Below is a small trained network, with its code and all its weights. Each question gives an input and a class and asks what happens when units are switched off, that is, made to give their printed mean instead of their output.

import numpy as np


def w(rows, s, z=0):
    codes = np.array(rows[::2]) - 128.0
    scale = np.full(codes.shape[1], s)
    scale[-1] = z or s
    return codes * scale


def f(y):
    return y / 2 * (1 + np.tanh(0.7978845608 * (y + 0.044715 * y**3)))


def log_softmax(a):
    a = a - a.max(-1, keepdims=True)
    return a - np.log(np.exp(a).sum(-1, keepdims=True))


def net(x, mask):
    res = np.array(x, float).reshape(1, 8) / 4 @ E
    y = f(res @ A[0][:, :-1].T + A[0][:, -1])
    res = res + np.where(mask, y, B[0][:, -1]) @ B[0][:, :-1]
    return log_softmax(res[-1] @ U[:, :-1].T + U[:, -1])


A, B = {}, {}
E = w([
[90,142,168,101,165],'x0',
[235,59,116,183,78],'x1',
[205,226,97,86,130],'x2',
[177,101,125,144,254],'x3',
[85,56,116,190,151],'x4',
[101,72,41,83,189],'x5',
[159,36,176,79,102],'x6',
[120,167,53,209,108],'x7',
],0.01)
A[0] = w([
[124,84,98,141,82,128],'N0',
[184,70,180,137,85,169],'N1',
[83,88,90,90,131,49],'N2',
[126,183,109,204,116,148],'N3',
[61,135,125,135,74,134],'N4',
[103,149,17,55,120,105],'N5',
[141,112,116,156,102,83],'N6',
[97,139,103,199,72,99],'N7',
[143,133,77,211,139,111],'N8',
[186,113,156,120,92,95],'N9',
[57,144,121,101,137,255],'N10',
[127,58,130,113,99,107],'N11',
[120,108,166,116,107,191],'N12',
[117,117,190,146,233,196],'N13',
[71,151,145,74,72,207],'N14',
[229,194,163,78,130,183],'N15',
[146,158,75,177,99,130],'N16',
[148,90,48,114,247,173],'N17',
],0.012,0.0067)
B[0] = w([
[102,97,84,159,64,172],'N0',
[225,77,136,116,122,228],'N1',
[142,141,127,131,143,156],'N2',
[116,170,94,158,135,198],'N3',
[162,157,145,161,134,179],'N4',
[28,157,113,2,52,191],'N5',
[136,121,71,144,134,145],'N6',
[125,154,111,176,107,185],'N7',
[97,122,94,151,147,186],'N8',
[230,142,67,108,133,182],'N9',
[74,116,209,140,70,211],'N10',
[144,64,93,167,89,176],'N11',
[191,132,156,149,77,175],'N12',
[123,87,208,137,168,213],'N13',
[153,186,194,182,104,209],'N14',
[168,168,145,92,168,248],'N15',
[110,177,54,140,147,191],'N16',
[44,81,164,110,171,239],'N17',
],0.0097,0.013)
U = w([
[116,139,196,177,79,121],'0',
[228,130,133,97,107,96],'1',
[199,2,65,158,27,92],'2',
[192,202,95,100,187,75],'3',
[71,38,137,131,230,97],'4',
[99,170,54,224,103,16],'5',
[62,144,97,53,47,202],'6',
[137,139,209,167,99,253],'7',
],0.0094,0.0028)

Each question gives the input, the list of numbers given to net, and the class t.
The units are the neurons (one row each of A and B). Each row of codes is followed by its name. A weight is (code - 128) times the scale printed after its matrix; where a second scale follows, it is the last column's (A, B and U).
mask holds one flag per neuron, in row order. A switched-off neuron (its flag False) gives its mean, the last column of its row in B, instead of its output. The means were averaged over made-up inputs and are rounded, as every weight is.
A unit's drop is (log p(t) with every unit on - log p(t) with that unit switched off) / (log p(t) with every unit on - log p(t) with every unit switched off).
The circuit of an input: a set's keep is (log p(t) with only the set's units on - log p(t) with every unit switched off) / (log p(t) with every unit on - log p(t) with every unit switched off). Starting from the 12 units with the biggest drops (on a tie, the unit counted first), units are removed one at a time, each time the one whose removal leaves the highest keep (on an exact tie, the one counted first), for as long as the keep stays at least 0.8.
units of the circuit, in order: the units of the circuit, biggest drop first
k most important neurons: the k neurons with the biggest drops, biggest first
drop when u is switched off: that unit's drop, to one decimal
input [1,6,8,4,1,6,-5,-4], class 4: most important neuron => [N17]
input [-3,6,-5,-3,6,6,-7,-2], class 5: units of the circuit, in order => [N1, N7]
input [-6,7,4,4,-3,1,1,1], class 3: 2 most important neurons => [N15, N16]
input [-8,-2,1,4,6,-6,2,-3], class 2: 3 most important neurons => [N15, N14, N17]
input [-2,-6,3,2,-3,-2,1,5], class 6: units of the circuit, in order => [N5, N1]
input [2,1,0,-3,0,1,4,-4], class 2: 2 most important neurons => [N11, N15]
input [1,-8,-1,-2,7,7,-7,-3], class 6: 3 most important neurons => [N5, N10, N1]
input [2,-4,6,-3,6,2,-4,4], class 6: 2 most important neurons => [N5, N10]
input [-8,-1,4,1,-8,-1,3,8], class 3: drop when N15 is switched off => 0.4
input [-8,-5,6,-5,1,5,-6,7], class 6: drop when N5 is switched off => 3.8
input [5,-8,-8,-6,-7,1,4,-6], class 0: drop when N10 is switched off => 0.2
input [4,-7,-6,-3,-8,0,5,-1], class 0: drop when N15 is switched off => 0.2
